Here is a tiny trained network, its code and every weight. The questions are about switching its units off for an input and a class, where a switched-off unit gives its printed mean instead of its output.

import numpy as np


def w(rows, s, z=0):
    codes = np.array(rows[::2]) - 128.0
    scale = np.full(codes.shape[1], s)
    scale[-1] = z or s
    return codes * scale


def f(y):
    return y / 2 * (1 + np.tanh(0.7978845608 * (y + 0.044715 * y**3)))


def log_softmax(a):
    a = a - a.max(-1, keepdims=True)
    return a - np.log(np.exp(a).sum(-1, keepdims=True))


def net(x, mask):
    res = np.array(x, float).reshape(1, 5) / 4 @ E
    y = f(res @ A[0][:, :-1].T + A[0][:, -1])
    res = res + np.where(mask, y, B[0][:, -1]) @ B[0][:, :-1]
    return log_softmax(res[-1] @ U[:, :-1].T + U[:, -1])


A, B = {}, {}
E = w([
[235,160,68,110,252,129],'x0',
[102,169,211,71,187,138],'x1',
[134,129,127,123,122,129],'x2',
[193,170,160,202,103,183],'x3',
[92,115,87,101,129,236],'x4',
],0.013)
A[0] = w([
[170,161,145,180,103,167,125],'neuron 1',
[73,156,230,102,78,146,108],'neuron 2',
[171,146,161,116,94,47,152],'neuron 3',
[121,187,206,53,155,147,47],'neuron 4',
[103,154,237,47,191,112,50],'neuron 5',
[130,196,214,128,156,163,43],'neuron 6',
[162,198,157,182,109,170,132],'neuron 7',
[95,99,163,151,56,136,119],'neuron 8',
[104,112,154,79,159,242,105],'neuron 9',
[118,114,53,103,109,201,124],'neuron 10',
[111,135,114,89,98,197,139],'neuron 11',
[141,149,159,183,132,167,117],'neuron 12',
[110,119,105,96,145,217,142],'neuron 13',
[90,115,182,156,42,112,121],'neuron 14',
[147,75,11,203,73,81,3],'neuron 15',
[200,178,93,128,203,132,100],'neuron 16',
[75,108,82,98,178,87,123],'neuron 17',
[224,192,80,91,190,131,112],'neuron 18',
[55,108,30,54,113,56,92],'neuron 19',
[107,74,128,44,140,84,133],'neuron 20',
[174,146,191,137,130,2,162],'neuron 21',
[160,170,174,200,106,169,134],'neuron 22',
],0.011,0.0032)
B[0] = w([
[174,44,107,81,71,80,181],'neuron 1',
[47,145,96,112,183,162,240],'neuron 2',
[93,150,228,195,142,38,199],'neuron 3',
[177,166,53,193,74,227,210],'neuron 4',
[141,152,56,175,42,211,247],'neuron 5',
[190,161,78,137,77,182,187],'neuron 6',
[198,15,134,50,37,123,189],'neuron 7',
[40,152,111,77,246,161,217],'neuron 8',
[141,149,179,193,109,92,205],'neuron 9',
[145,151,206,212,154,88,191],'neuron 10',
[101,151,182,159,156,49,180],'neuron 11',
[205,36,120,73,123,119,166],'neuron 12',
[137,103,245,192,135,71,190],'neuron 13',
[2,148,99,83,193,118,237],'neuron 14',
[137,212,41,217,88,231,230],'neuron 15',
[61,137,112,91,218,112,222],'neuron 16',
[188,75,141,71,107,93,192],'neuron 17',
[26,164,124,90,239,152,238],'neuron 18',
[191,13,111,100,76,96,226],'neuron 19',
[213,72,124,84,89,97,203],'neuron 20',
[129,129,215,204,114,67,247],'neuron 21',
[197,70,144,61,103,135,197],'neuron 22',
],0.0083,0.013)
U = w([
[82,152,115,67,192,132,76],'0',
[145,143,255,221,121,94,118],'1',
[185,72,126,36,81,118,53],'2',
[156,175,41,201,86,170,255],'3',
],0.014,0.001)

Each question gives the input, the list of numbers given to net, and the class t.
The units are the neurons (one row each of A and B). Each row of codes is followed by its name. A weight is (code - 128) times the scale printed after its matrix; where a second scale follows, it is the last column's (A, B and U).
mask holds one flag per neuron, in row order. A switched-off neuron (its flag False) gives its mean, the last column of its row in B, instead of its output. The means were averaged over made-up inputs and are rounded, as every weight is.
A unit's drop is (log p(t) with every unit on - log p(t) with that unit switched off) / (log p(t) with every unit on - log p(t) with every unit switched off).
The circuit of an input: a set's keep is (log p(t) with only the set's units on - log p(t) with every unit switched off) / (log p(t) with every unit on - log p(t) with every unit switched off). Starting from the 12 units with the biggest drops (on a tie, the unit counted first), units are removed one at a time, each time the one whose removal leaves the highest keep (on an exact tie, the one counted first), for as long as the keep stays at least 0.8.
units of the circuit, in order: the units of the circuit, biggest drop first
unit that matters most: the unit with the biggest drop
top k neurons: the k neurons with the biggest drops, biggest first
drop of u: that unit's drop, to one decimal
input [-6,2,3,-7,-5], class 2: unit that matters most -> neuron 19
input [-4,7,0,-7,7], class 1: top 3 neurons -> (neuron 9; neuron 13; neuron 11)
input [5,-6,-8,-6,1], class 2: top 2 neurons -> (neuron 19; neuron 17)
input [-6,-1,-7,8,-5], class 2: units of the circuit, in order -> (neuron 7; neuron 22)
input [4,0,-4,-7,8], class 1: units of the circuit, in order -> (neuron 10; neuron 13)
input [-4,8,-2,1,-7], class 3: top 2 neurons -> (neuron 5; neuron 4)
input [-7,3,6,7,1], class 0: top 3 neurons -> (neuron 14; neuron 8; neuron 2)
input [8,-5,-4,3,8], class 0: top 2 neurons -> (neuron 18; neuron 16)
input [1,8,0,7,-4], class 3: top 4 neurons -> (neuron 4; neuron 5; neuron 6; neuron 19)
input [-5,5,6,5,1], class 0: top 4 neurons -> (neuron 2; neuron 14; neuron 8; neuron 19)
input [2,-3,-7,-3,1], class 2: top 3 neurons -> (neuron 5; neuron 4; neuron 19)
input [-8,8,8,-3,-2], class 0: top 4 neurons -> (neuron 14; neuron 2; neuron 8; neuron 15)
input [3,8,-4,6,7], class 3: top 4 neurons -> (neuron 4; neuron 6; neuron 5; neuron 21)
input [-7,-7,-2,0,2], class 0: unit that matters most -> neuron 8
input [3,4,3,-5,5], class 1: top 2 neurons -> (neuron 13; neuron 9)
input [0,8,7,-8,4], class 2: drop of neuron 20 -> 0.6
input [1,6,-4,-4,-3], class 3: drop of neuron 2 -> 0.0
input [-2,6,-6,8,5], class 2: drop of neuron 7 -> 0.1
